Below is a small trained network, with its code and all its weights. Each question gives an input and a class and asks what happens when units are switched off, that is, made to give their printed mean instead of their output.

import numpy as np


def w(rows, s, z=0):
    codes = np.array(rows[::2]) - 128.0
    scale = np.full(codes.shape[1], s)
    scale[-1] = z or s
    return codes * scale


def f(y):
    return y / 2 * (1 + np.tanh(0.7978845608 * (y + 0.044715 * y**3)))


def log_softmax(a):
    a = a - a.max(-1, keepdims=True)
    return a - np.log(np.exp(a).sum(-1, keepdims=True))


def net(x, mask):
    res = np.array(x, float).reshape(1, 2) / 4 @ E
    y = f(res @ A[0][:, :-1].T + A[0][:, -1])
    res = res + np.where(mask, y, B[0][:, -1]) @ B[0][:, :-1]
    return log_softmax(res[-1] @ U[:, :-1].T + U[:, -1])


A, B = {}, {}
E = w([
[157,74,68,131,132,99,11,111],'x0',
[224,134,91,164,160,20,220,123],'x1',
],0.012)
A[0] = w([
[135,89,2,166,97,155,92,107,111],'neuron 1',
[57,120,130,110,126,179,100,124,170],'neuron 2',
[135,92,73,97,130,85,49,62,176],'neuron 3',
[39,125,140,133,69,140,75,119,101],'neuron 4',
[91,186,184,128,103,192,235,204,140],'neuron 5',
[103,80,57,203,111,80,77,74,83],'neuron 6',
[114,129,158,175,114,168,184,68,184],'neuron 7',
[165,63,94,176,231,79,176,109,145],'neuron 8',
[105,114,164,159,60,232,122,165,94],'neuron 9',
[183,135,68,125,159,139,45,156,89],'neuron 10',
[104,57,51,168,68,82,87,120,183],'neuron 11',
[152,66,97,178,135,174,127,125,251],'neuron 12',
[203,110,72,162,183,42,162,125,166],'neuron 13',
[134,124,103,144,104,138,124,125,112],'neuron 14',
[132,117,55,135,205,130,57,190,94],'neuron 15',
[164,165,49,185,147,66,164,147,77],'neuron 16',
[101,128,123,110,72,182,77,120,122],'neuron 17',
[73,120,172,130,119,155,54,169,99],'neuron 18',
],0.0092,0.011)
B[0] = w([
[97,176,81,200,206,129,206,193,173],'neuron 1',
[164,153,134,173,135,86,75,39,210],'neuron 2',
[197,217,66,153,149,154,154,189,213],'neuron 3',
[84,86,147,175,122,39,125,69,184],'neuron 4',
[154,225,42,169,167,144,190,190,247],'neuron 5',
[64,76,71,176,158,91,218,228,168],'neuron 6',
[197,210,90,149,141,118,125,133,193],'neuron 7',
[124,117,123,176,84,75,53,89,212],'neuron 8',
[125,70,66,219,109,58,157,114,187],'neuron 9',
[84,109,43,195,195,118,186,174,166],'neuron 10',
[190,176,123,133,171,163,160,139,203],'neuron 11',
[218,211,229,4,97,229,2,50,220],'neuron 12',
[146,130,144,147,78,78,76,114,245],'neuron 13',
[91,106,142,121,124,136,166,160,124],'neuron 14',
[90,111,100,202,189,98,208,234,162],'neuron 15',
[55,60,105,253,86,53,135,51,184],'neuron 16',
[120,101,122,189,153,74,104,64,185],'neuron 17',
[98,51,95,178,101,80,107,97,184],'neuron 18',
],0.0085,0.013)
U = w([
[135,89,101,190,110,1,73,38,114],'0',
[170,197,54,170,236,125,225,195,134],'1',
[247,230,170,78,114,203,12,63,254],'2',
[110,110,151,103,138,159,137,148,89],'3',
[145,92,105,110,98,204,128,133,91],'4',
[137,85,169,96,152,143,144,98,75],'5',
[75,122,126,110,112,133,100,159,81],'6',
[138,109,169,69,230,134,206,121,88],'7',
],0.0091,0.0062)

Each question gives the input, the list of numbers given to net, and the class t.
The units are the neurons (one row each of A and B). Each row of codes is followed by its name. A weight is (code - 128) times the scale printed after its matrix; where a second scale follows, it is the last column's (A, B and U).
mask holds one flag per neuron, in row order. A switched-off neuron (its flag False) gives its mean, the last column of its row in B, instead of its output. The means were averaged over made-up inputs and are rounded, as every weight is.
A unit's drop is (log p(t) with every unit on - log p(t) with that unit switched off) / (log p(t) with every unit on - log p(t) with every unit switched off).
The circuit of an input: a set's keep is (log p(t) with only the set's units on - log p(t) with every unit switched off) / (log p(t) with every unit on - log p(t) with every unit switched off). Starting from the 12 units with the biggest drops (on a tie, the unit counted first), units are removed one at a time, each time the one whose removal leaves the highest keep (on an exact tie, the one counted first), for as long as the keep stays at least 0.8.
circuit, biggest first: the units of the circuit, biggest drop first
most important unit: the unit with the biggest drop
k most important neurons: the k neurons with the biggest drops, biggest first
drop when u is switched off: that unit's drop, to one decimal
input [-4,-4], class 0: most important unit : neuron 3
input [3,-3], class 2: circuit, biggest first : (neuron 16; neuron 12)
input [7,6], class 1: 2 most important neurons : (neuron 3; neuron 1)
input [-7,7], class 0: 4 most important neurons : (neuron 16; neuron 8; neuron 13; neuron 3)
input [-8,8], class 0: 2 most important neurons : (neuron 16; neuron 8)
input [8,-7], class 1: 4 most important neurons : (neuron 3; neuron 1; neuron 15; neuron 11)
input [3,-1], class 2: 2 most important neurons : (neuron 5; neuron 12)
input [-4,4], class 0: drop when neuron 16 is switched off : 0.3
input [-3,-1], class 2: drop when neuron 18 is switched off : 0.0
input [7,5], class 1: drop when neuron 1 is switched off : 0.1
